Here is a tiny trained network, its code and every weight. The questions are about switching its units off for an input and a class, where a switched-off unit gives its printed mean instead of its output.

import numpy as np


def w(rows, s, z=0):
    codes = np.array(rows[::2]) - 128.0
    scale = np.full(codes.shape[1], s)
    scale[-1] = z or s
    return codes * scale


def f(y):
    return np.maximum(y, 0)


def log_softmax(a):
    a = a - a.max(-1, keepdims=True)
    return a - np.log(np.exp(a).sum(-1, keepdims=True))


def net(x, mask):
    res = np.array(x, float).reshape(1, 8) / 4 @ E
    y = f(res @ A[0][:, :-1].T + A[0][:, -1])
    res = res + np.where(mask, y, B[0][:, -1]) @ B[0][:, :-1]
    return log_softmax(res[-1] @ U[:, :-1].T + U[:, -1])


A, B = {}, {}
E = w([
[30,99,169,147],'x0',
[131,191,137,153],'x1',
[116,72,160,113],'x2',
[100,157,3,138],'x3',
[215,95,153,202],'x4',
[156,238,188,84],'x5',
[90,95,111,61],'x6',
[175,72,162,140],'x7',
],0.0069)
A[0] = w([
[95,154,183,58,132],'N0',
[122,150,94,155,37],'N1',
[75,156,47,139,44],'N2',
[103,156,108,172,71],'N3',
[66,139,111,181,83],'N4',
[221,138,68,56,41],'N5',
[92,131,116,146,73],'N6',
[167,122,131,183,142],'N7',
[157,2,114,157,1],'N8',
[99,122,124,136,148],'N9',
[79,142,77,130,54],'N10',
[149,159,185,113,130],'N11',
[108,152,153,90,189],'N12',
[248,171,155,221,26],'N13',
[157,147,45,98,60],'N14',
],0.015,0.0054)
B[0] = w([
[112,114,149,206,203],'N0',
[140,154,99,101,144],'N1',
[73,139,62,110,187],'N2',
[143,128,71,121,152],'N3',
[176,89,74,152,168],'N4',
[110,186,254,120,185],'N5',
[148,108,97,140,144],'N6',
[163,123,133,61,196],'N7',
[127,27,196,88,218],'N8',
[147,104,101,151,154],'N9',
[86,114,78,116,167],'N10',
[123,132,99,197,192],'N11',
[125,128,136,191,191],'N12',
[251,182,85,143,254],'N13',
[47,166,187,76,176],'N14',
],0.029,0.0093)
U = w([
[102,164,91,211,254],'0',
[221,223,92,136,61],'1',
[104,155,52,157,119],'2',
[63,254,133,124,96],'3',
[116,177,103,243,128],'4',
[142,65,123,124,102],'5',
[65,182,7,138,70],'6',
[161,172,95,150,195],'7',
],0.0068,0.0082)

Each question gives the input, the list of numbers given to net, and the class t.
The units are the neurons (one row each of A and B). Each row of codes is followed by its name. A weight is (code - 128) times the scale printed after its matrix; where a second scale follows, it is the last column's (A, B and U).
mask holds one flag per neuron, in row order. A switched-off neuron (its flag False) gives its mean, the last column of its row in B, instead of its output. The means were averaged over made-up inputs and are rounded, as every weight is.
A unit's drop is (log p(t) with every unit on - log p(t) with that unit switched off) / (log p(t) with every unit on - log p(t) with every unit switched off).
The circuit of an input: a set's keep is (log p(t) with only the set's units on - log p(t) with every unit switched off) / (log p(t) with every unit on - log p(t) with every unit switched off). Starting from the 12 units with the biggest drops (on a tie, the unit counted first), units are removed one at a time, each time the one whose removal leaves the highest keep (on an exact tie, the one counted first), for as long as the keep stays at least 0.8.
circuit, biggest first: the units of the circuit, biggest drop first
most important unit: the unit with the biggest drop
k most important neurons: the k neurons with the biggest drops, biggest first
drop of u: that unit's drop, to one decimal
input [-5,-5,5,2,-3,-2,-8,2], class 5: circuit, biggest first : [N13 N8 N11]
input [-2,-8,-7,-1,2,5,8,-4], class 3: most important unit : N5
input [-2,7,-2,-8,-6,-7,8,-4], class 4: circuit, biggest first : [N0 N12]
input [2,1,4,3,2,-5,5,-7], class 6: circuit, biggest first : [N2 N10]
input [-5,-6,7,8,1,2,-1,6], class 3: circuit, biggest first : [N5 N14]
input [-6,-6,-2,2,2,-6,4,-4], class 3: circuit, biggest first : [N14 N5]
input [-7,-3,6,-2,-1,8,6,2], class 4: circuit, biggest first : [N0 N11]
input [-6,-3,8,-1,-4,2,7,-4], class 3: 2 most important neurons : [N5 N13]
input [5,-5,0,-1,-8,-3,-5,-7], class 6: 2 most important neurons : [N2 N10]
input [0,-8,-8,6,0,4,-4,-4], class 3: 2 most important neurons : [N14 N5]
input [0,-3,-7,5,-2,4,4,0], class 3: drop of N6 : 0.0
input [-1,8,-8,4,-6,3,-2,2], class 6: drop of N2 : 0.3
input [7,7,0,8,6,8,-8,-3], class 1: drop of N13 : 0.1
input [0,-6,0,6,-3,1,-7,7], class 3: most important unit : N13
input [-1,-6,2,6,-8,6,-2,-6], class 6: 2 most important neurons : [N2 N10]
